Below is a small trained network, with its code and all its weights. Each question gives an input and a target symbol and asks what happens when units are switched off, that is, made to give their printed mean instead of their output.

import numpy as np


def w(rows, s, z=0):
    codes = np.array(rows[::2]) - 128.0
    scale = np.full(codes.shape[1], s)
    scale[-1] = z or s
    return codes * scale


def f(y):
    return np.maximum(y, 0)


def softmax(a):
    e = np.exp(a - a.max(-1, keepdims=True))
    return e / e.sum(-1, keepdims=True)


def log_softmax(a):
    a = a - a.max(-1, keepdims=True)
    return a - np.log(np.exp(a).sum(-1, keepdims=True))


def net(x, mask):
    ids = ['αβγδεηθλμξπστψω'.index(c) for c in x.split()]
    T = len(ids)
    res = E[ids] + P[:T]
    u = 0
    for l in range(3):
        r = res
        for j in range(3):
            rows = slice(2 * j, 2 * j + 2)
            q, k, v = (r @ M[l][rows].T for M in (Q, K, V))
            z = softmax(np.where(np.tri(T) > 0, q @ k.T / 2**0.5, -1e9)) @ v
            o = O[l][rows]
            res = res + np.where(mask[u + j], z, o[:, -1]) @ o[:, :-1]
        u += 3
        y = f(res @ A[l][:, :-1].T + A[l][:, -1])
        res = res + np.where(mask[u : u + 4], y, B[l][:, -1]) @ B[l][:, :-1]
        u += 4
    return log_softmax(res[-1] @ U[:, :-1].T + U[:, -1])


Q, K, V, O, A, B = {}, {}, {}, {}, {}, {}
E = w([
[124,150,121,101],'α',
[125,140,251,159],'β',
[136,150,189,163],'γ',
[152,160,106,113],'δ',
[99,138,171,161],'ε',
[134,164,121,79],'η',
[135,104,96,126],'θ',
[152,78,124,206],'λ',
[165,66,75,170],'μ',
[161,151,189,156],'ξ',
[159,153,111,106],'π',
[158,60,79,169],'σ',
[181,112,53,33],'τ',
[19,16,149,179],'ψ',
[87,75,154,11],'ω',
],0.014)
P = w([
[132,144,161,156],'0',
[160,59,166,143],'1',
[35,177,27,183],'2',
[132,192,170,149],'3',
[180,32,170,134],'4',
[2,117,58,167],'5',
],0.0096)
Q[0] = w([
[73,33,129,126],'L0H0',
[112,159,89,45],'L0H0',
[244,174,93,94],'L0H1',
[201,5,144,1],'L0H1',
[61,220,85,88],'L0H2',
[248,156,123,117],'L0H2',
],0.0068)
K[0] = w([
[20,61,138,100],'L0H0',
[115,139,41,164],'L0H0',
[254,60,54,137],'L0H1',
[170,148,84,31],'L0H1',
[248,85,128,15],'L0H2',
[101,98,134,142],'L0H2',
],0.0082)
V[0] = w([
[222,64,230,35],'L0H0',
[169,222,158,131],'L0H0',
[144,118,66,7],'L0H1',
[81,198,145,145],'L0H1',
[201,134,199,144],'L0H2',
[154,255,54,141],'L0H2',
],0.0054)
O[0] = w([
[157,94,138,198,172],'L0H0',
[207,119,162,104,32],'L0H0',
[150,52,118,46,71],'L0H1',
[49,186,125,127,116],'L0H1',
[172,132,170,57,159],'L0H2',
[101,254,142,149,3],'L0H2',
],0.0049,0.0022)
A[0] = w([
[244,244,190,94,2],'L0N0',
[254,220,155,89,76],'L0N1',
[12,171,217,12,115],'L0N2',
[95,143,97,17,194],'L0N3',
],0.0078,0.0027)
B[0] = w([
[146,146,125,21,183],'L0N0',
[181,109,116,17,185],'L0N1',
[1,69,122,118,249],'L0N2',
[95,85,70,151,253],'L0N3',
],0.0091,0.0036)
Q[1] = w([
[184,33,231,2],'L1H0',
[121,99,135,175],'L1H0',
[169,190,151,157],'L1H1',
[169,58,166,163],'L1H1',
[123,97,103,94],'L1H2',
[99,189,234,159],'L1H2',
],0.0073)
K[1] = w([
[2,59,115,29],'L1H0',
[78,182,109,163],'L1H0',
[127,196,115,150],'L1H1',
[235,71,82,178],'L1H1',
[140,78,111,99],'L1H2',
[76,152,60,161],'L1H2',
],0.0069)
V[1] = w([
[210,189,156,254],'L1H0',
[39,123,133,101],'L1H0',
[224,136,226,139],'L1H1',
[39,49,109,143],'L1H1',
[90,176,44,236],'L1H2',
[157,132,94,178],'L1H2',
],0.0052)
O[1] = w([
[125,231,33,218,3],'L1H0',
[55,78,94,45,183],'L1H0',
[2,64,160,78,64],'L1H1',
[185,252,115,144,239],'L1H1',
[102,55,210,166,62],'L1H2',
[140,102,57,132,101],'L1H2',
],0.004,0.0062)
A[1] = w([
[132,115,2,44,152],'L1N0',
[243,121,84,68,46],'L1N1',
[99,200,225,134,10],'L1N2',
[133,202,227,93,255],'L1N3',
],0.0083,0.0018)
B[1] = w([
[74,166,196,204,254],'L1N0',
[116,174,200,122,192],'L1N1',
[120,118,2,161,152],'L1N2',
[126,163,28,90,174],'L1N3',
],0.0079,0.0085)
Q[2] = w([
[161,154,82,33],'L2H0',
[149,152,15,180],'L2H0',
[205,124,4,74],'L2H1',
[131,16,254,159],'L2H1',
[219,68,204,62],'L2H2',
[203,253,63,171],'L2H2',
],0.008)
K[2] = w([
[111,177,88,41],'L2H0',
[211,142,189,131],'L2H0',
[178,150,81,13],'L2H1',
[38,223,213,252],'L2H1',
[79,217,176,107],'L2H2',
[255,120,131,142],'L2H2',
],0.0067)
V[2] = w([
[232,143,131,57],'L2H0',
[73,195,121,48],'L2H0',
[134,58,43,24],'L2H1',
[206,116,3,113],'L2H1',
[166,120,52,100],'L2H2',
[162,242,198,135],'L2H2',
],0.0069)
O[2] = w([
[158,153,158,71,11],'L2H0',
[114,138,90,82,183],'L2H0',
[118,75,83,103,112],'L2H1',
[200,104,79,110,3],'L2H1',
[167,144,59,135,42],'L2H2',
[154,253,176,115,72],'L2H2',
],0.0068,0.0044)
A[2] = w([
[53,107,84,191,190],'L2N0',
[126,109,201,170,80],'L2N1',
[155,78,67,157,177],'L2N2',
[245,146,114,156,253],'L2N3',
],0.011,0.0038)
B[2] = w([
[215,155,124,137,254],'L2N0',
[108,98,137,174,172],'L2N1',
[40,167,107,100,158],'L2N2',
[255,21,147,62,143],'L2N3',
],0.0092,0.017)
U = w([
[107,140,109,101,112],'α',
[67,110,22,94,70],'β',
[161,108,66,82,111],'γ',
[164,180,150,100,109],'δ',
[138,218,42,186,254],'ε',
[74,161,133,91,102],'η',
[181,125,121,113,127],'θ',
[244,129,183,175,56],'λ',
[235,87,118,125,112],'μ',
[211,115,142,66,120],'ξ',
[182,162,167,101,131],'π',
[215,93,126,126,109],'σ',
[156,163,253,164,46],'τ',
[82,114,121,254,152],'ψ',
[43,36,143,94,121],'ω',
],0.007,0.0059)

Each question gives the input, a string of symbols that net reads in full, and the target symbol t.
The units are the heads (2 rows each of Q, K, V and O) and the neurons (one row each of A and B). Each row of codes is followed by its name. A weight is (code - 128) times the scale printed after its matrix; where a second scale follows, it is the last column's (O, A, B and U).
mask holds one flag per unit, layer by layer, with each layer's heads first. A switched-off unit (its flag False) gives its mean, the last column of its rows in O or B, instead of its output. The means were averaged over made-up inputs and are rounded, as every weight is.
A unit's drop is (log p(t) with every unit on - log p(t) with that unit switched off) / (log p(t) with every unit on - log p(t) with every unit switched off).
The circuit of an input: a set's keep is (log p(t) with only the set's units on - log p(t) with every unit switched off) / (log p(t) with every unit on - log p(t) with every unit switched off). Starting from the 12 units with the biggest drops (on a tie, the unit counted first), units are removed one at a time, each time the one whose removal leaves the highest keep (on an exact tie, the one counted first), for as long as the keep stays at least 0.8.
circuit, biggest first: the units of the circuit, biggest drop first
unit that matters most: the unit with the biggest drop
top k neurons: the k neurons with the biggest drops, biggest first
top k neurons in layer l: the k neurons of layer l with the biggest drops, biggest first
input γ τ δ τ ξ, target τ: unit that matters most	L1N1
input τ ω ω σ σ, target ω: circuit, biggest first	L1H0; L0N2; L2H2; L2N2
input η β ψ, target ε: top 2 neurons	L2N0; L1N0
input μ ψ λ ψ μ, target ψ: circuit, biggest first	L1N3; L2H0; L2N1; L2H1
input δ λ ψ τ γ, target ψ: circuit, biggest first	L2H0; L2N1
input α ε σ ψ ε, target ψ: circuit, biggest first	L2H0; L2N1; L2H1
input β θ ω θ δ, target ω: top 2 neurons	L2N0; L0N2
input π θ ω α θ, target ω: circuit, biggest first	L1H0; L0N2; L2N0
input λ β ω θ γ, target ω: circuit, biggest first	L1H0; L2N0; L0N2
input ε ψ ω τ ε, target ω: circuit, biggest first	L1H0; L0N2; L2N0
input ω γ α ε, target ε: circuit, biggest first	L1N2; L1N3; L0H1; L0N3
input γ ω δ β γ ω, target ψ: top 4 neurons	L1N0; L0N3; L1N3; L0N2
input ε ω ψ τ, target τ: top 2 neurons	L1N0; L1N1
input π β μ ω δ, target ω: circuit, biggest first	L1H0; L0N2; L2N0; L2H2
input β ε θ η ω, target ω: circuit, biggest first	L2N0
input γ η ξ ε α ψ, target ε: top 3 neurons	L2N0; L0N2; L1N0
input ψ λ γ ω γ, target ω: top 2 neurons	L0N2; L1N0
input τ ψ ψ τ, target τ: top 3 neurons in layer 1	L1N0; L1N1; L1N3
input ω ξ τ σ μ, target τ: top 4 neurons	L1N0; L1N1; L0N2; L1N3
input γ α ω τ ξ, target ω: unit that matters most	L1H0
